Below are the code and all the weights of a small trained network. Each question names an input and a class and asks about switching units off, where a switched-off unit gives its printed mean instead of its output.

import numpy as np


def w(rows, s, z=0):
    codes = np.array(rows[::2]) - 128.0
    scale = np.full(codes.shape[1], s)
    scale[-1] = z or s
    return codes * scale


def f(y):
    return np.maximum(y, 0)


def log_softmax(a):
    a = a - a.max(-1, keepdims=True)
    return a - np.log(np.exp(a).sum(-1, keepdims=True))


def net(x, mask):
    res = np.array(x, float).reshape(1, 3) / 4 @ E
    y = f(res @ A[0][:, :-1].T + A[0][:, -1])
    res = res + np.where(mask, y, B[0][:, -1]) @ B[0][:, :-1]
    return log_softmax(res[-1] @ U[:, :-1].T + U[:, -1])


A, B = {}, {}
E = w([
[20,75,121,158,144,135,22,131],'x0',
[139,158,198,137,205,77,85,66],'x1',
[246,88,44,211,89,85,129,112],'x2',
],0.012)
A[0] = w([
[57,161,114,44,191,167,136,166,97],'N0',
[98,159,180,74,142,136,139,138,59],'N1',
[182,177,181,87,149,118,189,122,179],'N2',
[129,144,145,150,204,85,110,79,237],'N3',
[47,93,168,240,96,124,36,186,72],'N4',
[140,118,110,108,222,69,102,110,20],'N5',
[153,157,118,104,99,191,197,170,215],'N6',
[146,137,146,147,181,97,76,41,202],'N7',
[58,171,101,42,156,177,176,152,26],'N8',
[195,106,117,139,91,93,102,106,23],'N9',
[71,102,113,194,84,199,104,126,50],'N10',
[151,123,212,142,144,125,83,102,53],'N11',
[110,102,156,129,98,115,62,90,33],'N12',
[183,79,49,211,109,106,72,115,94],'N13',
[121,56,97,88,121,175,113,245,221],'N14',
[101,77,59,73,50,137,119,236,109],'N15',
[82,79,121,176,123,113,64,65,161],'N16',
[70,128,69,112,113,114,61,63,3],'N17',
[129,101,183,117,200,39,118,34,3],'N18',
[51,173,130,99,174,143,145,155,83],'N19',
],0.011,0.0053)
B[0] = w([
[68,134,68,96,126,44,114,179,245],'N0',
[114,137,56,80,112,43,101,158,202],'N1',
[143,68,199,57,70,74,73,64,226],'N2',
[1,175,190,171,83,187,175,147,229],'N3',
[190,118,182,51,70,78,145,46,252],'N4',
[115,194,77,65,202,164,195,137,168],'N5',
[95,129,231,98,79,152,163,95,221],'N6',
[61,138,153,175,113,200,198,198,230],'N7',
[131,86,32,73,201,66,139,153,223],'N8',
[117,102,88,47,150,71,104,159,180],'N9',
[137,144,179,77,91,105,153,61,191],'N10',
[103,199,152,100,139,161,202,160,178],'N11',
[168,178,129,63,88,68,176,70,169],'N12',
[56,136,60,60,185,27,108,252,249],'N13',
[96,165,202,197,129,227,134,115,234],'N14',
[64,191,117,141,188,244,215,94,236],'N15',
[129,83,209,34,118,82,127,146,229],'N16',
[170,124,128,59,116,103,185,84,179],'N17',
[94,229,141,50,196,212,209,85,211],'N18',
[122,82,76,135,169,68,133,194,219],'N19',
],0.0083,0.013)
U = w([
[127,112,27,86,163,72,98,208,24],'0',
[91,160,122,139,127,201,150,110,118],'1',
[185,100,176,72,42,84,128,66,95],'2',
[61,91,178,158,49,131,107,158,195],'3',
[131,75,87,246,130,149,22,118,3],'4',
],0.011,0.0055)

Each question gives the input, the list of numbers given to net, and the class t.
The units are the neurons (one row each of A and B). Each row of codes is followed by its name. A weight is (code - 128) times the scale printed after its matrix; where a second scale follows, it is the last column's (A, B and U).
mask holds one flag per neuron, in row order. A switched-off neuron (its flag False) gives its mean, the last column of its row in B, instead of its output. The means were averaged over made-up inputs and are rounded, as every weight is.
A unit's drop is (log p(t) with every unit on - log p(t) with that unit switched off) / (log p(t) with every unit on - log p(t) with every unit switched off).
The circuit of an input: a set's keep is (log p(t) with only the set's units on - log p(t) with every unit switched off) / (log p(t) with every unit on - log p(t) with every unit switched off). Starting from the 12 units with the biggest drops (on a tie, the unit counted first), units are removed one at a time, each time the one whose removal leaves the highest keep (on an exact tie, the one counted first), for as long as the keep stays at least 0.8.
units of the circuit, in order: the units of the circuit, biggest drop first
unit that matters most: the unit with the biggest drop
k most important neurons: the k neurons with the biggest drops, biggest first
drop when u is switched off: that unit's drop, to one decimal
input [2,1,2], class 3: units of the circuit, in order -> N8, N18
input [8,6,-4], class 2: 2 most important neurons -> N4, N16
input [8,6,-7], class 2: most important neuron -> N4
input [-7,-5,-6], class 2: 3 most important neurons -> N6, N2, N13
input [4,5,4], class 1: 3 most important neurons -> N18, N3, N7
input [-5,5,2], class 1: 2 most important neurons -> N4, N16
input [6,-5,5], class 2: 2 most important neurons -> N4, N10
input [-7,-7,1], class 1: 3 most important neurons -> N15, N4, N16
input [7,2,-5], class 2: 2 most important neurons -> N4, N13
input [-1,-3,-4], class 0: 2 most important neurons -> N8, N3
input [-2,-4,-5], class 0: 3 most important neurons -> N8, N3, N0
input [4,4,-4], class 0: 2 most important neurons -> N14, N15
input [-7,3,-7], class 0: 2 most important neurons -> N8, N4
input [2,7,-3], class 1: units of the circuit, in order -> N18
input [-1,3,4], class 0: 3 most important neurons -> N14, N13, N6
input [-7,-7,8], class 0: 2 most important neurons -> N13, N9
input [-1,-5,-6], class 0: 2 most important neurons -> N8, N0
input [0,-5,-7], class 0: drop when N11 is switched off -> 0.0
input [0,7,4], class 1: drop when N18 is switched off -> 0.1
input [3,-8,4], class 1: drop when N15 is switched off -> 0.9
input [5,8,3], class 1: unit that matters most -> N18
input [8,-1,-6], class 2: drop when N13 is switched off -> 0.1
